Here is a tiny trained network, its code and every weight. The questions are about switching its units off for an input and a target symbol, where a switched-off unit gives its printed mean instead of its output.

import numpy as np


def w(rows, s, z=0):
    codes = np.array(rows[::2]) - 128.0
    scale = np.full(codes.shape[1], s)
    scale[-1] = z or s
    return codes * scale


def f(y):
    return y / 2 * (1 + np.tanh(0.7978845608 * (y + 0.044715 * y**3)))


def softmax(a):
    e = np.exp(a - a.max(-1, keepdims=True))
    return e / e.sum(-1, keepdims=True)


def log_softmax(a):
    a = a - a.max(-1, keepdims=True)
    return a - np.log(np.exp(a).sum(-1, keepdims=True))


def net(x, mask):
    ids = ['αδεζθμξπσω'.index(c) for c in x.split()]
    T = len(ids)
    res = E[ids] + P[:T]
    q, k, v = (res @ M[0].T for M in (Q, K, V))
    z = softmax(np.where(np.tri(T) > 0, q @ k.T / 4**0.5, -1e9)) @ v
    res = res + np.where(mask[0], z, O[0][:, -1]) @ O[0][:, :-1]
    y = f(res @ A[0][:, :-1].T + A[0][:, -1])
    res = res + np.where(mask[1:17], y, B[0][:, -1]) @ B[0][:, :-1]
    return log_softmax(res[-1] @ U[:, :-1].T + U[:, -1])


Q, K, V, O, A, B = {}, {}, {}, {}, {}, {}
E = w([
[115,74,62,117],'α',
[126,117,106,137],'δ',
[113,109,77,135],'ε',
[177,71,180,192],'ζ',
[105,167,19,88],'θ',
[152,90,139,148],'μ',
[178,139,91,172],'ξ',
[154,4,140,159],'π',
[151,159,114,170],'σ',
[100,6,88,88],'ω',
],0.017)
P = w([
[128,164,243,127],'0',
[87,129,68,153],'1',
[97,123,140,182],'2',
[155,145,29,54],'3',
[135,153,96,114],'4',
[254,127,113,64],'5',
[178,108,126,123],'6',
[182,84,58,69],'7',
[139,118,62,93],'8',
[207,120,102,99],'9',
],0.0093)
Q[0] = w([
[97,194,168,58],'H0',
[52,155,94,178],'H0',
[207,137,89,2],'H0',
[143,226,104,135],'H0',
],0.0082)
K[0] = w([
[72,167,121,184],'H0',
[123,155,255,203],'H0',
[196,88,46,173],'H0',
[132,70,71,101],'H0',
],0.0082)
V[0] = w([
[12,10,151,177],'H0',
[33,191,178,8],'H0',
[76,135,10,19],'H0',
[169,253,79,167],'H0',
],0.0069)
O[0] = w([
[112,213,161,93,150],'H0',
[70,139,139,193,1],'H0',
[7,85,146,129,145],'H0',
[180,23,22,209,99],'H0',
],0.011,0.0053)
A[0] = w([
[104,51,132,161,128],'N0',
[193,92,122,2,163],'N1',
[60,81,139,208,109],'N2',
[145,107,48,55,145],'N3',
[74,94,122,185,103],'N4',
[217,170,175,104,225],'N5',
[25,136,82,163,186],'N6',
[92,186,49,76,93],'N7',
[206,54,128,36,132],'N8',
[215,152,100,239,254],'N9',
[90,64,136,116,154],'N10',
[77,103,40,45,96],'N11',
[133,199,81,22,156],'N12',
[112,225,86,151,152],'N13',
[8,127,79,153,213],'N14',
[146,29,135,133,184],'N15',
],0.0077,0.004)
B[0] = w([
[165,201,146,119,153],'N0',
[118,159,151,208,254],'N1',
[250,119,145,129,133],'N2',
[143,176,114,122,218],'N3',
[215,109,190,140,129],'N4',
[67,62,82,203,210],'N5',
[195,112,167,85,149],'N6',
[169,111,116,212,163],'N7',
[109,240,92,233,243],'N8',
[74,93,60,56,204],'N9',
[202,253,177,94,156],'N10',
[94,82,157,131,197],'N11',
[167,103,217,183,205],'N12',
[46,142,180,158,141],'N13',
[164,94,202,48,163],'N14',
[83,199,96,52,199],'N15',
],0.0052,0.0091)
U = w([
[72,78,122,109,132],'α',
[41,65,150,109,174],'δ',
[254,70,143,27,86],'ε',
[44,29,113,159,207],'ζ',
[112,85,121,183,90],'θ',
[134,194,203,204,8],'μ',
[152,51,19,147,214],'ξ',
[224,225,101,193,54],'π',
[126,132,25,132,45],'σ',
[29,228,156,70,217],'ω',
],0.0057,0.0018)

Each question gives the input, a string of symbols that net reads in full, and the target symbol t.
The units are the heads (4 rows each of Q, K, V and O) and the neurons (one row each of A and B). Each row of codes is followed by its name. A weight is (code - 128) times the scale printed after its matrix; where a second scale follows, it is the last column's (O, A, B and U).
mask holds one flag per unit, heads first, then neurons. A switched-off unit (its flag False) gives its mean, the last column of its rows in O or B, instead of its output. The means were averaged over made-up inputs and are rounded, as every weight is.
A unit's drop is (log p(t) with every unit on - log p(t) with that unit switched off) / (log p(t) with every unit on - log p(t) with every unit switched off).
The circuit of an input: a set's keep is (log p(t) with only the set's units on - log p(t) with every unit switched off) / (log p(t) with every unit on - log p(t) with every unit switched off). Starting from the 12 units with the biggest drops (on a tie, the unit counted first), units are removed one at a time, each time the one whose removal leaves the highest keep (on an exact tie, the one counted first), for as long as the keep stays at least 0.8.
circuit, biggest first: the units of the circuit, biggest drop first
top k neurons: the k neurons with the biggest drops, biggest first
drop of u: that unit's drop, to one decimal
input ζ π π σ δ π ζ σ π, target π: circuit, biggest first -> (N8 H0)
input π π π ω, target μ: circuit, biggest first -> (H0 N12 N1 N7)
input σ α ε, target ξ: circuit, biggest first -> (H0 N9)
input ζ θ θ ω, target ε: top 3 neurons -> (N14 N6 N10)
input π ζ σ π, target π: circuit, biggest first -> (H0 N8)
input π ω α, target μ: top 2 neurons -> (N12 N9)
input μ ε ζ ζ π μ π ξ α, target π: circuit, biggest first -> (H0 N8 N9)
input σ δ ζ, target ξ: circuit, biggest first -> (H0 N9 N5)
input ζ ζ δ, target π: circuit, biggest first -> (H0)
input μ ζ ζ δ θ, target π: circuit, biggest first -> (H0 N7)
input ω π ζ σ, target μ: top 2 neurons -> (N12 N13)
input ω ω δ, target ω: drop of H0 -> 1.1
input ζ π ω, target π: drop of H0 -> 0.6
input σ σ ζ σ, target ξ: drop of H0 -> 0.7
input ω θ ε, target ω: drop of N5 -> 0.1
input ζ ζ α θ μ ξ ξ θ θ ζ, target ε: top neuron -> (N2)
